Below is a small trained network, with its code and all its weights. Each question gives an input and a class and asks what happens when units are switched off, that is, made to give their printed mean instead of their output.

import numpy as np


def w(rows, s, z=0):
    codes = np.array(rows[::2]) - 128.0
    scale = np.full(codes.shape[1], s)
    scale[-1] = z or s
    return codes * scale


def f(y):
    return np.maximum(y, 0)


def log_softmax(a):
    a = a - a.max(-1, keepdims=True)
    return a - np.log(np.exp(a).sum(-1, keepdims=True))


def net(x, mask):
    res = np.array(x, float).reshape(1, 4) / 4 @ E
    y = f(res @ A[0][:, :-1].T + A[0][:, -1])
    res = res + np.where(mask, y, B[0][:, -1]) @ B[0][:, :-1]
    return log_softmax(res[-1] @ U[:, :-1].T + U[:, -1])


A, B = {}, {}
E = w([
[43,247,141,236],'x0',
[254,95,72,185],'x1',
[97,183,50,52],'x2',
[159,80,101,123],'x3',
],0.0087)
A[0] = w([
[217,54,208,185,38],'neuron 1',
[1,208,77,41,6],'neuron 2',
[237,184,80,155,201],'neuron 3',
[73,241,151,146,65],'neuron 4',
[77,226,200,211,106],'neuron 5',
[199,66,68,109,218],'neuron 6',
[154,78,147,149,67],'neuron 7',
],0.0094,0.0023)
B[0] = w([
[93,76,188,168,231],'neuron 1',
[93,3,152,172,244],'neuron 2',
[187,168,130,119,211],'neuron 3',
[162,99,172,101,230],'neuron 4',
[183,174,170,79,255],'neuron 5',
[191,129,136,81,242],'neuron 6',
[108,117,143,92,171],'neuron 7',
],0.013,0.009)
U = w([
[11,194,100,140,2],'0',
[17,54,204,151,69],'1',
[173,162,24,149,219],'2',
[216,156,177,48,144],'3',
],0.012,0.0051)

Each question gives the input, the list of numbers given to net, and the class t.
The units are the neurons (one row each of A and B). Each row of codes is followed by its name. A weight is (code - 128) times the scale printed after its matrix; where a second scale follows, it is the last column's (A, B and U).
mask holds one flag per neuron, in row order. A switched-off neuron (its flag False) gives its mean, the last column of its row in B, instead of its output. The means were averaged over made-up inputs and are rounded, as every weight is.
A unit's drop is (log p(t) with every unit on - log p(t) with that unit switched off) / (log p(t) with every unit on - log p(t) with every unit switched off).
The circuit of an input: a set's keep is (log p(t) with only the set's units on - log p(t) with every unit switched off) / (log p(t) with every unit on - log p(t) with every unit switched off). Starting from all 7 units, units are removed one at a time, each time the one whose removal leaves the highest keep (on an exact tie, the one counted first), for as long as the keep stays at least 0.8.
circuit, biggest first: the units of the circuit, biggest drop first
k most important neurons: the k neurons with the biggest drops, biggest first
drop of u: that unit's drop, to one decimal
input [0,0,7,-1], class 1: circuit, biggest first	[neuron 2]
input [-4,0,-4,0], class 1: 3 most important neurons	[neuron 5; neuron 1; neuron 3]
input [5,0,4,-3], class 1: 2 most important neurons	[neuron 2; neuron 6]
input [-3,2,-8,0], class 1: 2 most important neurons	[neuron 1; neuron 5]
input [6,8,4,6], class 2: 4 most important neurons	[neuron 5; neuron 4; neuron 1; neuron 7]
input [-5,-3,6,0], class 1: 2 most important neurons	[neuron 2; neuron 5]
input [1,-4,-7,-3], class 3: 2 most important neurons	[neuron 2; neuron 5]
input [2,4,-7,-2], class 1: 3 most important neurons	[neuron 1; neuron 6; neuron 4]
input [8,-2,8,7], class 1: drop of neuron 2	3.5
input [8,-5,-5,-6], class 3: drop of neuron 5	1.8
input [8,-1,-1,-3], class 3: drop of neuron 5	2.2
